Here is a tiny trained network, its code and every weight. The questions are about switching its units off for an input and a class, where a switched-off unit gives its printed mean instead of its output.

import numpy as np


def w(rows, s, z=0):
    codes = np.array(rows[::2]) - 128.0
    scale = np.full(codes.shape[1], s)
    scale[-1] = z or s
    return codes * scale


def norm(h):
    return h / np.sqrt((h * h).mean(-1, keepdims=True) + 1e-5)


def f(y):
    return y / 2 * (1 + np.tanh(0.7978845608 * (y + 0.044715 * y**3)))


def log_softmax(a):
    a = a - a.max(-1, keepdims=True)
    return a - np.log(np.exp(a).sum(-1, keepdims=True))


def net(x, mask):
    res = np.array(x, float).reshape(1, 5) / 4 @ E
    u = 0
    for l in range(3):
        y = f(norm(res) @ A[l][:, :-1].T + A[l][:, -1])
        res = res + np.where(mask[u : u + 6], y, B[l][:, -1]) @ B[l][:, :-1]
        u += 6
    return log_softmax(norm(res)[-1] @ U[:, :-1].T + U[:, -1])


A, B = {}, {}
E = w([
[47,208,124,139,81,140,74,134,219],'x0',
[114,129,155,196,135,176,57,225,66],'x1',
[183,108,177,95,133,158,3,46,129],'x2',
[93,202,156,148,157,101,138,83,64],'x3',
[176,170,53,188,171,176,136,95,151],'x4',
],0.0011)
A[0] = w([
[50,197,195,180,203,51,129,45,55,65],'L0N0',
[178,3,103,108,67,179,126,195,243,18],'L0N1',
[155,112,172,78,144,170,24,66,128,76],'L0N2',
[47,53,246,41,20,14,102,176,99,3],'L0N3',
[140,126,117,41,126,72,193,39,199,30],'L0N4',
[124,202,66,195,107,173,102,116,185,148],'L0N5',
],0.0026,0.0012)
B[0] = w([
[211,132,33,34,24,218,120,176,153,179],'L0N0',
[155,254,79,66,82,174,134,115,43,188],'L0N1',
[154,127,172,197,58,111,218,140,172,166],'L0N2',
[164,189,38,187,237,207,136,54,167,254],'L0N3',
[67,98,64,159,115,50,39,150,63,186],'L0N4',
[106,99,158,51,191,139,143,90,122,194],'L0N5',
],0.003,0.0014)
A[1] = w([
[108,141,185,244,137,185,43,248,59,78],'L1N0',
[122,107,169,197,141,211,73,227,102,3],'L1N1',
[144,98,104,93,228,194,135,84,149,199],'L1N2',
[1,201,136,147,74,148,80,104,210,105],'L1N3',
[62,163,82,114,153,103,232,214,115,54],'L1N4',
[215,40,125,153,144,109,196,116,18,88],'L1N5',
],0.0024,0.00034)
B[1] = w([
[130,97,64,76,114,47,156,58,168,207],'L1N0',
[84,136,61,84,114,40,151,45,128,175],'L1N1',
[105,180,115,155,189,155,137,109,154,214],'L1N2',
[146,30,196,66,208,114,179,218,55,246],'L1N3',
[185,95,219,198,49,177,84,45,159,229],'L1N4',
[3,156,205,49,167,152,92,199,208,232],'L1N5',
],0.0025,0.0012)
A[2] = w([
[120,147,149,127,108,135,139,99,97,102],'L2N0',
[130,53,50,132,121,38,108,85,82,201],'L2N1',
[213,116,186,138,112,129,58,73,142,183],'L2N2',
[169,173,83,87,64,173,121,180,54,2],'L2N3',
[113,184,97,154,176,172,110,100,175,83],'L2N4',
[141,112,163,252,74,128,187,169,137,105],'L2N5',
],0.0032,0.00081)
B[2] = w([
[179,104,104,140,78,155,102,139,162,117],'L2N0',
[62,170,63,141,117,52,172,118,157,248],'L2N1',
[13,128,125,213,59,166,253,158,141,168],'L2N2',
[132,159,100,53,49,193,117,74,155,171],'L2N3',
[155,91,91,191,195,133,139,65,111,253],'L2N4',
[69,113,183,185,30,145,159,65,184,105],'L2N5',
],0.0023,0.0011)
U = w([
[82,134,52,115,118,2,134,104,134,178],'0',
[99,109,210,216,50,159,177,123,162,180],'1',
[157,144,95,176,223,174,128,84,135,161],'2',
[163,171,92,44,55,192,115,129,123,146],'3',
[105,99,218,57,196,119,109,203,122,153],'4',
[166,130,154,160,118,105,78,140,96,46],'5',
[198,113,165,174,103,78,77,153,93,1],'6',
[178,114,163,179,97,77,50,153,88,10],'7',
],0.0077,0.0038)

Each question gives the input, the list of numbers given to net, and the class t.
The units are the neurons (one row each of A and B). Each row of codes is followed by its name. A weight is (code - 128) times the scale printed after its matrix; where a second scale follows, it is the last column's (A, B and U).
mask holds one flag per neuron, layer by layer. A switched-off neuron (its flag False) gives its mean, the last column of its row in B, instead of its output. The means were averaged over made-up inputs and are rounded, as every weight is.
A unit's drop is (log p(t) with every unit on - log p(t) with that unit switched off) / (log p(t) with every unit on - log p(t) with every unit switched off).
The circuit of an input: a set's keep is (log p(t) with only the set's units on - log p(t) with every unit switched off) / (log p(t) with every unit on - log p(t) with every unit switched off). Starting from the 12 units with the biggest drops (on a tie, the unit counted first), units are removed one at a time, each time the one whose removal leaves the highest keep (on an exact tie, the one counted first), for as long as the keep stays at least 0.8.
circuit, biggest first: the units of the circuit, biggest drop first
unit that matters most: the unit with the biggest drop
top k neurons: the k neurons with the biggest drops, biggest first
top k neurons in layer l: the k neurons of layer l with the biggest drops, biggest first
input [8,7,0,-7,-2], class 4: unit that matters most : L1N3
input [-6,8,4,-3,4], class 0: top 2 neurons : [L1N0, L1N1]
input [-1,6,5,-8,-2], class 3: top 2 neurons : [L0N1, L0N4]
input [0,-7,8,2,1], class 1: circuit, biggest first : [L0N2, L2N2]
input [0,-6,-5,8,-6], class 3: top 4 neurons : [L0N0, L1N0, L1N1, L2N3]
input [-4,3,5,1,1], class 1: top 3 neurons : [L0N2, L0N4, L1N3]
input [-3,5,-7,-4,-2], class 1: top 2 neurons : [L1N4, L0N4]
input [-2,-8,8,-2,5], class 0: top 4 neurons : [L0N4, L1N4, L0N3, L2N1]
input [0,1,3,-8,3], class 3: top 2 neurons in layer 0 : [L0N1, L0N3]
input [-5,5,-7,0,-4], class 1: top 4 neurons : [L1N4, L0N4, L2N5, L1N3]
input [-4,0,-2,-5,-2], class 3: top 3 neurons : [L0N1, L2N3, L0N5]
input [-8,-6,1,0,-8], class 2: top 2 neurons in layer 1 : [L1N3, L1N2]
input [8,4,8,5,7], class 1: circuit, biggest first : [L2N2, L0N2]
input [6,-4,5,-3,4], class 4: circuit, biggest first : [L1N3, L0N3, L0N0]
input [2,6,0,4,-6], class 0: top 3 neurons : [L1N0, L1N1, L0N1]
input [-6,-8,7,0,8], class 0: top 2 neurons : [L0N4, L0N3]
input [-8,4,2,-7,5], class 4: top 3 neurons : [L1N5, L0N3, L0N0]
input [-4,8,-4,-8,-4], class 0: top 3 neurons : [L1N0, L1N1, L0N0]
input [-7,-5,3,0,0], class 4: top neuron in layer 1 : [L1N5]
input [7,3,-5,3,-6], class 4: top neuron : [L1N3]
input [1,1,-6,7,-8], class 2: top 2 neurons : [L0N3, L0N2]
input [-8,1,-8,-6,5], class 1: circuit, biggest first : [L1N4, L0N3, L2N5]
input [-4,-1,-7,6,-2], class 1: circuit, biggest first : [L1N4, L2N5]
input [-6,7,-4,-1,5], class 0: circuit, biggest first : [L1N0, L1N1, L0N3]
input [-3,7,-7,-3,-1], class 0: circuit, biggest first : [L1N0, L1N1]
input [-8,0,5,6,4], class 4: top 2 neurons in layer 1 : [L1N5, L1N4]
input [2,-4,-8,-8,-7], class 1: circuit, biggest first : [L1N4, L2N5]
